In the rows, 128 means zero.
Each name stands for a flat space through zero: a line, a plane or more. A row that begins with a name and a colon came from that space; any other row is followed by the name of the space it lies nearest, among the names in its block.
z417z242: [158 112 130 108 146 133 179 111 116 126 139 132 140 111 115 114 116 103
 130 131 135]
z995z978: [142 105 109 138 119 137 154 116 129 124 129 147 113 117  92 139  96 114
 117 149 127]
z971z532: [160  81 129 119 129 117 146 112 111  93 121 148 147 131 134 136 128 102
 122  82 129]
z971z532: [ 89 153 100 154 131 119 116 141 130 134 120 100 122 146 132 111 140 164
 147 156 137]
z509z40: [168 154 211  77 141 121  92 134 115 131 137 144 151 101 176 134 132 104
 136  62  87]
z971z532: [107 110  53 145 127 104 188  84 145 146 147 120 158 143 155 102 106 142
 175 134 158]
z417z242: [148 130 149 114 134 120  95 145 112 106 124 127 139 122 137 127 119 109
 135  94  93]
z991z522: [ 67 172 143 129 136 137 123 128 177 178 140  89 117 147 175  94 178 172
 141 164 171]
z509z40: [111 218 125 150 116  71 118 169 127 120 111 154 163 106 155 101 166 123
 115 206 120]
z509z40: [104 138 105 132 130 148 115 144 141 141 135  95 117 138 108 116 128 135
 127 158 133]
z991z522: [162 103 108 117 133 137 159 111 103 126 139 136 135 113  93 140  84 108
 135 116 114]
z971z532: [112 114 108 150 131 124 116 137 129 106 115 110 114 145 120 115 124 138
 139 132 125]
z971z532: [107 154 131 102 147 174  93 165 142 152 147  64 118 135 105 103 141 125
 122 155 126]
z995z978: [126 162 151 125 132 104 112 143 120 122 120 133 145 122 158 118 152 132
 133 125 120]
z991z522: [169  78  81 139 102  74 124  93 111  87 128 181 174 124 161 152  55  94
 170  41  76]
z991z522: [102 159 123 192 120  71 143 120 133 113  97 162 101 121 150 111 111 170
 162 172 119]
z509z40: [175 112 210  90 138 133  70 119 125 120 138 144 111 104 161 145  67 105
 163  25  49]
z991z522: [136 165 147 114 102 119  90 147 107 139 122 161 158 121 138 176 169 127
  88 115 126]
z995z978: [104  86 129 142 159 126 109 137 146  83 114  71 108 166 154  70 136 136
 168  97 128]
z417z242: [127 133  69 143 118 117 189 103 107 150 134 146 152 124 104 145 123 143
 126 163 160]
z971z532: [118 126  75 147 113  97 170  92 148 144 142 149 151 126 153 118  97 130
 159 141 137]
z509z40: [117 199 136 107 139 110 174 134 119 164 137 129 179 113 157 107 202 136
 108 184 178]
z417z242: [105 115  98 147 115 125 167 112 151 135 125 137 131 143 130 125 162 137
 106 165 181]
z991z522: [ 98  44 118 116 126 111 110  86 233 105 153 100 151 178 252  61 135  93
 178  37 145]
z509z40: [142 140  92 177 105  54 171 110 110  96 103 199 151 107 141 131 102 125
 141 158 116]
z417z242: [131 140 117 121 120 113 149 122 126 135 132 145 161 124 143 131 154 119
 113 137 149]
z991z522: [132 184 153 141 114 108 135 141 106 140 111 171 127 101 117 153 151 143
  98 176 130]
z417z242: [172 107 105 117 139 127 173 113  96 116 138 140 141 102  89 128  74  97
 141 126 106]
z995z978: [125 108 105 116 149 130 134 129 126 115 137  88 148 144 138  95 127 119
 154 106 131]
z991z522: [ 93 120 114 140 132 126 105 127 153 129 130  94 121 156 159 105 133 151
 159 111 133]
z995z978: [122 168 152 115 115 132 106 134 129 162 135 142 135 119 142 155 148 141
 112 130 129]
z991z522: [120 178 122 132 108  95  89 142 114 139 126 148 161 123 159 149 136 141
 136 117 107]
z417z242: [138 113  38 135  87 134 153  98  96 164 147 161 162 129  83 202  89 136
 116 120 137]
z971z532: [121  69  99 135 151 151 160 116 132 106 127  86 108 153 103  99 119 129
 143 123 150]
z971z532: [125 150  85 122 140 113 207 124 117 137 136 122 177 123 124  95 175 117
 111 192 185]
z971z532: [152  29  71 145 146 123 220  93 124  68 118 125 134 145  99  92 114  93
 131 128 167]
z991z522: [156  94 110 106 118 113 120 111 134 112 145 144 169 127 159 130  99  85
 144  66 103]
z995z978: [111 118  97 191 117  88 172 101 133 111 102 162  98 129 125 122  99 162
 153 166 137]
z995z978: [145  80  66 146 112 147 198  73 107 156 141 157 112 122  67 178  63 145
 133 133 145]
z509z40: [165  79 170  49 157 202 104 135 123 135 161  76 134 135 109 133 136  83
 107  53 124]
z417z242: [142 118 114 109 119 157  95 119  94 157 145 120 131 132 102 185  88 145
 141  68 101]
z509z40: [124 106 147 132 131 152 104 133 154 122 128 115  85 130 113 121 100 122
 132 126 108]
z417z242: [ 87 149 165 157 163 137 114 142 136 129 108  78  61 141 126  87 129 188
 168 156 126]
z995z978: [121  81  86 143 128 142 156 105 130 125 130 116 115 148 105 132 109 139
 138 121 148]
z509z40: [112 160 106 122 126 131  85 156 118 138 135 100 146 135 126 129 129 134
 136 127 110]
z995z978: [115 139  90 111 124 142 135 131 150 153 154 106 156 132 129 113 134 110
 122 152 144]
z509z40: [113 129 148 146 121 137  56 153 151 114 119 116  82 132 124 127  90 132
 143 118  77]
z971z532: [ 74 205 142 158 129 122  72 176 118 145 104  99 103 141 127 127 171 191
 128 177 128]
z417z242: [108  98 105 153 111 148 138 116 170 133 130 132  89 137 104 129 110 128
 113 164 144]
z995z978: [106 143 190 104 126 174  56 152 174 156 140 101  86 134 139 131 144 131
 109 119 115]
[203  68 109 171 130  84 220  83  39  67  88 210 116  96  62 173  57 127
 138 111 108]
z995z978
[140 128 100  97 121 133 123 111 119 157 158 124 171 127 143 148 108 118
 145  83 118]
z991z522
[141  89 136  78 144 182 109 142 138 127 151  80 138 143 112 119 145  89
 105  93 136]
z991z522
[135  99 150 176 142 116 153 100 142 106 110 146  46 109 106 107  36 148
 181 143  85]
z995z978
[143  72  69 150 125 128 189  91 101 117 125 141 127 136  87 148  92 135
 138 121 147]
z995z978
[ 95 163 184 155 133 106  88 134 149 131 107 128  87 132 175 114 137 176
 159 125 112]
z995z978
[164 115 131  84 125 142 145 110 112 146 152 143 169 115 130 155 128  97
 112  88 132]
z417z242
[134 167 172 113 134 137 104 165 105 125 115 128 129 118 114 138 176 127
  88 148 130]
z971z532
[181 135 236  98 135 127  70 168  76  80  93 162 125 110 126 168 174 106
  77  69  94]
z995z978
[124 110 119 130 134 138 168  86 130 159 141 127 114 130 129 136 103 156
 155 116 146]
z509z40
[120 179 120 132 130 128 182 109 143 181 148 142 118  94 114 115 101 141
 139 205 138]
z417z242
[185  75 110  97 118 141 147 112 120 108 147 156 154 109 100 148  84  59
 108  93 105]
z417z242
[ 93 143 139 156 138 129 116 137 141 130 113 104  89 141 130 108 137 167
 144 155 135]
z417z242
[136 116 105  97 124 155 134 117 106 157 149 115 159 138 116 162 142 130
 114  95 150]
z995z978
[107 111  89 156 122 111 171 118 131 113 113 133 138 149 129 118 167 141
 114 160 179]
z417z242
[101 124 145 120 150 157  89 137 118 141 127  71 107 160 134 129 147 174
 152  86 134]
z971z532
[137  89 129 110 128 171 123 110 128 148 144 114 108 136 102 156 102 131
 127  91 128]
z417z242
[105 131 144 104 153 187 123 126 149 176 154  68  90 136 108 114 120 152
 142 137 140]
z971z532
[104 165 108 150 116 110 147 126 141 149 127 141 130 123 134 123 139 147
 126 182 146]
z417z242
[145 145 143  95 136 132 162 116 114 153 143 136 162 115 140 134 159 120
 112 125 155]
z971z532
[114 130  98 168  92  67  42 142 125  86 104 155 149 149 180 149  99 138
 166  64  69]
z971z532
[ 69 112  39 148  92 158 140 129 206 158 151 106 129 160 112 114 154 116
  87 209 189]
z995z978
[178  96 138 108 108 116 146  98 136 119 141 186 149 100 140 151  88  74
 118  91 104]
z971z532
[116 124 124 150 118 101 108 116 119 121 114 140 129 143 158 145 124 160
 155  88 120]
z971z532
[130  75  79  98 147 181 216  92 121 160 157  89 144 148  86 127 155 127
 107 139 208]
z509z40

Rows lie near named flat spaces through zero. A row that begins with a name and a colon came from that space; any other row is followed by the name of its block's space that it lies nearest.
z669-z294: [ 94 157 115 115 103 120 175 119 103 188 195 151 110 121 196 139 162 112
 140 153  77]
z209-z865: [101  99  94  86 105 206 110 144 124 116 129 125 119  61 168 134 197 161
 140  95 148]
z103-z763: [156 113 170  88 132 108 105 176 120 107 110 136 169 149  91 124 107 140
 118 141 164]
z887-z794: [146  59  90  97 108 136 152 163 102 111 178 213  83  92 193  88 166  89
  95 133 147]
z179-z331: [115  76 137 128 113  74 140 129 119 120 115 146 107 175 132 120 103 130
 125 144 137]
z844-z576: [137 150 135 161 133 124 104 124 143 140 143 120 154 110 126 140 119 113
 102 142  87]
z209-z865: [154 178 164 122 141 103 128 144  77 103 145 105 151 146 118 132 121 136
 132 116 127]
z103-z763: [128 186 152 127 132 115 106 119  81 100 136  85 128 127 117 135 126 144
 165  96 100]
z887-z794: [144  79 111 145 127 161  81 147 155 108 129 112 138 108 100 151 109 132
 101 129 160]
z887-z794: [121 144 123 139 119 125 149 113 110 109 165 134  89 136 145 109 122 129
 149  98 124]
z669-z294: [158 112 132 137 146 114 132  87 121 123  61 101 111  91  99 143  76 111
 133 142 161]
z669-z294: [115  47 113 135 114  91 149 104 135 180  94 111 102 157 114 177  64 116
 133 185 175]
z179-z331: [134 154 204 100 137  71 118 158 134  77 104 136 169 195  80 109 103 164
 114 147 116]
z887-z794: [108  87 132 127 108 149 151  91 196 202  66 138 147  67 143 135 100 129
 122 158 148]
z103-z763: [122 127 140  92 116 133 172 139 133 103 151 179 103 136 149  85 140 141
 131 119 146]
z103-z763: [ 94 119  82 160 143 162 165  71 164 151  85  94 107 117 140 174 155 139
 108 159 126]
z887-z794: [125 126 125 112 110 173 134 129 157 127 165 150 114  80 140 120 122 133
 130 122 138]
z669-z294: [110 173 186  64 105  77 154 154  82 131 175 144 133 171 138 123 122 150
 164 146 102]
z209-z865: [127 146 173 121 114  88 116 121 113 151 102 120 156 114 133 118 102 130
 147 124 103]
z887-z794: [104 235 126 149 144 126 183  73 109 113 165 123  91 125 163 119 169 129
 142 119  48]
z179-z331: [116 151 126 118 140 131 127 136 130 140 103 129 148 156 126 108 166 135
 146 107 118]
z669-z294: [151 159  93 164 157 168 115 108 163 133 153 117 121  89 104 159 125  92
  98 159 101]
z103-z763: [151 109 154 123 150 120 132 149 174  68  84 169 145 164  90  78 121 142
  88 126 158]
z844-z576: [ 87 125 112 133 125 136 120  82 146 111 118  77  86 127 101 196 111 154
 138 172 101]
z887-z794: [130 128 135  81 133 153  66 186 124 102 147 103 163 144  81 170 148 153
 125 150 131]
z209-z865: [105 157 138 132 124 134 113 108 108 172  89  70 165 102 142 162 145 149
 153 117 109]
z209-z865: [ 97 186 154 132 121 108 191  88 114 217 111  98 160 131 169 152 132 140
 152 144 108]
z887-z794: [114  84 116 106 108 140 121 136 137 154 105 147 128 102 150 115 143 126
 138 122 141]
z179-z331: [ 88  77 141 100  88  83 149 129  83 107 159 116  83 170 150 167 105 165
 140 159 139]
z844-z576: [127 154 178 119 127  77 142 142  83  93 121 125 153 166 145 112 139 158
 117 118 113]
z844-z576: [110 124 112 127 125 148 146 117 144 111 126 145 101 133 139 101 149 139
 140 102 134]
z103-z763: [151 108 144 138 128  93  38 149  89 137  88  80 171 111  98 155 102 112
 139 122 113]
z103-z763: [152 129 144 131 115 122 116 130 112 149 154 121 134  92 128 137  81 110
 138 127 139]
z887-z794: [107 165  88 177 125 155 169 102 142 144 210 143  94 129 175 127 157 113
 114 121  86]
z103-z763: [125 151 155 148 129  94 131  92  95  50 126  98  91 128 124 136 103 154
 124 120 102]
z209-z865: [ 89 125  97 114 123 181 130  96 160 148  85 116 120  71 152 143 179 145
 136 131 110]
z179-z331: [130  91 118 129 131  98  72 140 134 104 112 132 110 155  85 126 106 108
 138 139 108]
z844-z576: [115 129 114 117 140 124 151 143 109  91 146 130 112 184 131 139 168 148
 112 141 131]
z179-z331: [113 131 117 167 135 117 108  99 164 120  93 136 117 132 121  96 132 117
 131 107  83]
z103-z763: [131 168  86 184 165 160 145  84 176 106 139 127  97 124 113 133 144 106
  96 141  89]
z669-z294: [120 178 124 117 125 183 162 101 144 104 143 153 102  67 163  83 164 141
 144  81 117]
z844-z576: [117 144 121 128 112 106  97 130  91 138 172 131 118  97 162 143 150 102
 129 144  50]
z179-z331: [ 97 103 121 107 102 124 183 132  92 110 188 128  86 160 169 162 139 163
 119 152 153]
z844-z576: [108 196 158 128 137 124 116 107 117  53 139  89 112 145 101 141 133 173
 142 116  80]
z669-z294: [133 117 146 121 129 100 137 108 100 125  76 107 127 118 128 135 109 135
 138 130 145]
z887-z794: [115 117  80 164 129 128 158  93 113 124 135 151  81 105 190 110 174 101
 108 119  91]
z669-z294: [155 128 120 144 160 123 113 140 132  77 118 125 121 171  81 119 121 122
 114 120 147]
z209-z865: [106 153 138 107 111 117 173 129 134 111 177 191  97 136 171  79 157 129
 127 125  87]
z844-z576: [110 136  75 128 143 184 155 115 129 142 161  82 101 145 117 201 152 142
 132 157 158]
z209-z865: [138 111 149 134 117  95 105 128 131 141  96 149 139 112 130  87 102 109
 141 106 117]
z179-z331: [152 178 145 144 146 151 122 114 149 150 103 119 169  78 121 115 125 117
 123 113 117]
z844-z576: [114 150 159 126 109  96 148 112  33  91 145  65 114 133 164 165 124 176
 148 104 136]
z209-z865: [126  56 101  79 112 141 118 172 164 124 172 186  94 145 106 133 117 108
 117 181 151]
z844-z576: [144 111 127 120 128 143 114 146 132 114 142 122 126 131 101 138 104 131
 131 126 164]
z209-z865: [122 103 132 143 121 105 120 144 135 139 146 121 138 178 112 146 103 133
 118 145 139]
z669-z294: [159  69 175 129 124  51  88 152  93 108  75 110 160 156  96 138  65 128
 109 147 159]
z179-z331: [149 111  77 197 140 154 119 105 156 123 151 142 104  89 144 121 130  84
  85 121 110]
z887-z794: [126 118 131 132 130 156 134 131 149 148  76 128 173 105 149 109 159 147
 111 103 155]
z179-z331: [122 190 139 128 133 146 123 130 128 161 153 108 166 111 136 149 151 131
 130 135  88]
z209-z865: [130 159 161 164 135  83 152 111 120 145 113 113 154 168 130 119 104 133
 124 121 119]
z669-z294: [159  82 112 149 135 154 130 114 186  93 121 156  88 111  85 101  66 111
 117 120 186]
z103-z763: [134 189 154 167 157 100  91 110 105  62 102  72 139 164  86 131 124 152
 134  95  88]
z844-z576: [162 139 138 159 147 114 108 113 139 154  89 116 160  98 109 128  97  95
 113 136 120]
z209-z865: [ 93  83  95  84  98 170  95 174 116 161 138 134 142 117 164 131 195 145
 154 102 141]
z669-z294: [154 119 113 126 134 166  92 185 131  80 163 162 138 140 122  71 162 128
 123  60 157]
z103-z763: [122 155  86  70 124 206 101 151 138 205 151 137 144  54 140 141 185  98
 174 128 114]
z179-z331: [101 146 136 113 123 109 133 117 114 101 156 109 100 156 117 167 125 149
 133 166  94]
z103-z763: [137 184 143 172 138 128 141  66 115  91 134  77  98  92 118 153  84 138
 134 117 109]
z844-z576: [135 167 185 108 128  91 147 148  90  90 117 138 156 161 141  81 141 160
 135  89 130]
z669-z294: [122 130 133 122 133 107 174 108 107  90 111 140  90 157 139 101 132 142
 138 111 146]
z209-z865: [107 121 167 108 105 121 150 136 118 168  90 115 178 129 161 124 136 170
 137 110 158]
z887-z794: [112  96  97 142 122 163 102 133 146 128 130 112 130 114 134 151 151 139
 113 125 131]
z669-z294: [113 118 101 123 109 131 191 112  66 131 151 150  86 101 222 107 184 127
 130  99 136]
z887-z794: [122 141 130 129 117 101 157 108 109 134 148 148  90 137 146 101 112 113
 158 113 116]
z179-z331: [104 103 101 130 103 154 103 127 129 179 119 124 130  97 159 114 149 124
 169  82 130]
z844-z576: [126  91 107  87 116 142 135 157 100 113 157 143  96 146 133 128 141 134
 149 120 173]
z103-z763: [114 102 118 123 105 130 124 132 124 155 155 128 123 112 150 153 124 124
 125 149 122]
z179-z331: [128 125 133 124 133 129 146 117 132  93 112 132 110 135 122 116 125 143
 125 121 145]
[148 161 156 136 149  81 155 108 107 111 116 118 123 155 106 136  94 119
 120 157 120]
z887-z794
[147 130 160 128 123 109 146 127  89 138 117 105 157 106 148 148 109 138
 112 135 154]
z179-z331
[115 159 128 122 126 149 115 119 150 164 145 108 141 106 115 164 123 126
 139 155  99]
z844-z576
[144  23 121 151 112 110 102 126 151  97  97 136  99 124 103 127  59 123
 107 133 184]
z844-z576
[135 106 147  93 115 121 147 159 123 128 142 158 136 141 136 111 122 137
 125 132 163]
z209-z865
[132 117 150  99 138 154 123 104 135 138  20  75 161  76 101 160 114 162
 141 132 183]
z103-z763
[122  95 102 105 119 141 154 148  83  79 156 153  93 127 181 117 187 143
 106 115 147]
z887-z794
[111 124 121 125 110 144 150  98 158 118 118 182  92  70 173  68 149 120
 132 102  99]
z209-z865
[ 73 100 113 136  72 132 176 105 132 145 200 162  73 115 208 117 135 145
 135 119 107]
z103-z763
[141 118 116 121 133 162  90 156 122 136 147  90 158 108 109 188 132 133
 108 154 145]
z669-z294
[181 117 149 144 141 114 101  82 176 148  63 134 122  42  70 118  23  70
 134 156 135]
z179-z331
[ 81 148 171 136 112  79 123 122 126 200  95  74 193 183 128 176 118 165
 142 158  95]
z209-z865
[ 81 149  82 133 110 160 155 100 122 164 190 119  86 110 177 165 169 126
 145 142  83]
z103-z763
[123 172 139 125 125 135 141 133  98  79 163 141 118 121 164  93 171 148
 129  84 101]
z209-z865
[203  87  87 127 158 160 141 144 122 111 136 157  95 104  97 110  94  72
 117 121 221]
z209-z865
[117  94  90 157 122 164 119 133 163 120 178 125 109 136 123 161 125 131
  97 147 136]
z844-z576
[ 81  78  95 112  86 116 220 135 125 165 207 204  71 176 214 102 161 126
 122 145 139]
z103-z763
[139 112  89  88 130 184 157 122 139 136 135 162  89  65 144 121 150 105
 134 137 160]
z209-z865
[153  91 145 106 140  98 125 155 102  60 108 133 118 172  96 124 110 143
 110 136 175]
z179-z331
[129 106  79 148 125 126 142 158 123 169 193 181 122 151 177 111 175  80
  99 138 103]
z887-z794
[124 134 115 112 137 174 163 123 171 163 100 149 141 116 131 104 151 131
 137 115 165]
z103-z763
[124  43  68 122 117 163  57 154 168 104 136 163  87 106 107 116 141  99
 126 126 125]
z209-z865
[ 78 113 163 114  97 102 181 132 127 158 131 121 157 177 170 154 139 186
 110 157 137]
z844-z576
[124 135 136 126 136 164 137  98 150  85  69 120 128  73 136 112 151 160
 113 106 136]
z209-z865
[128  78 124 131 106 121 155  91 139 127 112 148  79  84 146 117  81 118
 132 134 155]
z887-z794
[119 169 164  82 117  96 163 131 107 174 156 136 139 137 137 148 114 124
 148 177 104]
z209-z865
[138 153 120 111 138 140 139 129 106  65 183 134  88 110 129 153 144 128
 101 161 103]
z887-z794
[111 108  63 148 131 167 123 136 148  97 204 138  74 157 125 153 157 120
 109 142 115]
z209-z865

Each name stands for a flat space through zero: a line, a plane or more. A row that begins with a name and a colon came from that space; any other row is followed by the name of the space it lies nearest, among the names in its block.
z511-z454: [194 117 169 147 131 108 196 120 139 132 134 138 122  94 111 185  88 141
 143 127 140]
z157-z293: [192 138 162 171 139 136 163 123 135 145 143 141 150 136 123 148 117 117
 160 106 116]
z602-z859: [146 142 167 123 148 119 148 129 137 119 153 165 167 126 149 158 122 118
 187  93 152]
z511-z454: [100 131 126 120 124 129  84 122 116 138 117 156 115 147 130 116 135 120
 134 113 104]
z511-z454: [118 133  84 104 121 135 125 124 119 116 136 108 123 133 126 102 126 132
 131 129 112]
z708-z530: [ 60 134 108  53 177 133  46 141 135  77 124 163 111 195 188 127 152 109
 171  69 139]
z708-z530: [192 106 185 131  94  89 180 110 125  89 141 127 105 112 131 169 116 161
 145 134 122]
z511-z454: [ 85 119 154  67 142 123 136 149 124 110 140 137 154  88 162 149 111 145
 143  97 154]
z708-z530: [ 80 139 117 122 102 154  40 103 132 142 126 151 146 163 133  71 158 116
 168 111 115]
z708-z530: [121 135  69  94 163 143 130 115 147 112 126 128 128 140 126 136 109 113
 155 111 135]
z157-z293: [132 127 120 168  78 118 111  60 123  78 108 132 150 169 124 108 202 115
 117 167  78]
z511-z454: [143 133 140 128 160 105 142 135 119  85 124 157 119 153 159 164 147 127
 148 108 130]
z602-z859: [159 141  88  75 133  97 187 136 132  23 184  81 141 145 174 125 150 147
 177 136 170]
z602-z859: [122 134 105 111 124 116 129 124 118 130 133 137 115 125 117 124 116 127
 135 131 120]
z708-z530: [ 95 140 152 165 139 119  76 157 106 130 108 158 122 162 157 112 184 125
 112 128 135]
z157-z293: [137 114 155 149 112 117 111 117 154 164 111 146  94 116  95 146 105 132
 125 152 162]
z602-z859: [102 109 112 102  96 112  93 142 152  72 132  68  88 149 151  93 169 160
 104 182 194]
z157-z293: [ 87 122 130  83 103 131  99 132 120 112 144 110 136 129 146  97 138 133
 123 123 119]
z708-z530: [154 141 152 169 118 113 146 132 117 110 140 128 150 143 142 123 168 126
 130 143 130]
z157-z293: [174 136 130 112 142 131 169 123  98 117 152 128 130 154 131 144 107 102
 126  83  33]
z708-z530: [166 148  42 164 178 132 135  93 155  87  97 150 111 177 124 146 149 119
 183 133 154]
z157-z293: [148 134 149 121 109 132 146 100 150  69 161 121 194 131 164 121 161 141
 204 115 161]
z602-z859: [114 129  83  57 118  82 141 165 113  42 165  81  83 135 171 104 146 173
 143 153 182]
z157-z293: [152 137  90 226 144 164 108  86 141 159  70 143 136 167  92 122 164  96
 103 149  89]
z511-z454: [124 135 146 159 125 107 134 163 113 137 129 120 120 122 132 121 152 135
  92 161 155]
z511-z454: [105 117 141  79  79  83 168 181  69 167 155 112  84  26 109 112  66 194
  99 149 138]
z511-z454: [ 91 119  97  73 113 161  81  89 132 137 122 140 131 130 119 106  99 123
 162  87  81]
z602-z859: [133 146 130 113 161 134  85 109 141 123 139 170 125 212 135 140 135  62
 155  85  84]
z602-z859: [ 98 108 122  88 145 123  94 180 100  79 115  95  64 160 182 115 152 162
  86 111 117]
z511-z454: [138 125 107 148 112 143 112  85 134 139 107 139 124 141 101 121 127 118
 134 131  90]
z157-z293: [172 118  73 105 222 154 218 148 150 102 111 100 124  99 138 200  70 137
 129  93 148]
z157-z293: [109 134 102  99 138 125 135 126 136  86 138 125 153 119 154 125 141 143
 169 123 169]
z511-z454: [117 119 202 138 122 117 139 150 138 170 133 145 150  80 123 155 108 131
 112 134 171]
z157-z293: [136 136  99 110 176 170 107 138 140 196 125 147 104 140 101 134  57  99
 148  71  98]
z708-z530: [154 113 137 162 133 141 117 135 143 170 103 122  83 129 101 137 103 134
 103 136 132]
z157-z293: [ 99 138 145 182  81  86  87 129  94 150 108 155 102 140 108  97 182 126
  80 189 121]
z708-z530: [131 143 117 144 165 141 133 156 139 121 138 106 147 158 145 123 153 102
 109 132 148]
z708-z530: [180 130 144 128 152  97 216 148 114  98 149 119 130 110 137 178 112 131
 115 130 125]
z511-z454: [190 112 165 143 126 118 214  87 154 131 129 142 158  71  97 200  79 132
 151 130 137]
z708-z530: [156 139 113 135 153 159  71 113 154 142 129 150 100 204 128 114 120 100
 185  82 110]
z602-z859: [104 125 143  96 120 114 110 113 136 125 134 152 128 131 125 141 119 111
 135 124 129]
z602-z859: [125 113 114 143 117 148 135  99 109 166  88 148 124  83  96 137  95 146
 118 115  74]
z602-z859: [158 149 143 155 153 136 141 130 135 141 144 149 158 149 131 139 130 100
 158 105 127]
z602-z859: [126 117  91 130 108 122 127 151 121 100 120  78  88 115 140  93 145 184
 117 163 168]
[112 126 166 118 117 105 135 146 100 121 136 141 133 112 145 135 137 138
 113 124 117]
z708-z530
[ 96 123 146  90 146 122 123 160 122 112 137 120 129 128 156 137 131 124
 104 116 138]
z708-z530
[ 95  92 121 115  68 130 104  76 162 117 100  99 122  95  99 117 132 152
 102 184 154]
z602-z859
[131 110 101  74 103 166 145  97 153 147 147  91 147  83  99 114  64 138
 152 111 114]
z511-z454
[103 114 165 106  52  90  78  95 116 126 136 146  94 144 108 107 141 123
 111 158  95]
z157-z293
[107 113 120 137 113 138 104 116 131 132 102 111 115 133 116 116 143 126
  81 152 110]
z157-z293
[116 135 144 112 108 138 134 133 134 115 165  94 180 129 144 100 150 113
 122 135 133]
z708-z530
[ 79 115 141 136  85 103  82 118 151 123 109 132 118 106 123 110 161 156
 124 188 212]
z157-z293
[128 141 107 126 123 106 162 134 113 120 142 121 138 109 121 125 132 128
 117 154 136]
z511-z454
[145 129 114 121 133 130 164 132 127  93 143  90 145 134 142 127 142 126
 112 136 120]
z602-z859
[133 112 150  71 145 119 161 172 120 100 152 107 112  95 165 150  92 170
 146  93 156]
z511-z454
[146 125 160 134 157 100 190 156 126  83 132 124 148 102 162 177 143 147
 122 135 175]
z511-z454
[ 77 115 172  85 100  92 127 130 117 154 128 172 130  53 117 154  90 152
 136 132 162]
z602-z859
[150 129 142 132 151 142 149 123 129 111 131 131 155 141 146 148 132 116
 140  96 103]
z602-z859
[105 108 157  33  78 120 179 121 105 147 174 108 158  38 108 134  50 142
 117 110  84]
z708-z530
[116 148 127 112 147 106 125 156  94 161 139 175 108 120 124 135  99 122
 147 101 116]
z602-z859
[162 162  83 132 159 132 144 119 117 132 152 142 134 181 115 125 122  74
 144 106  72]
z602-z859
[142 136 143 184 147 147 148 164 100 191 112 132 136  99 115 126 116 133
  94 119 106]
z602-z859
[106 105 128 112 123 148  73 122 155 145 103 122  88 137 120 121 111 137
 123 124 143]
z708-z530
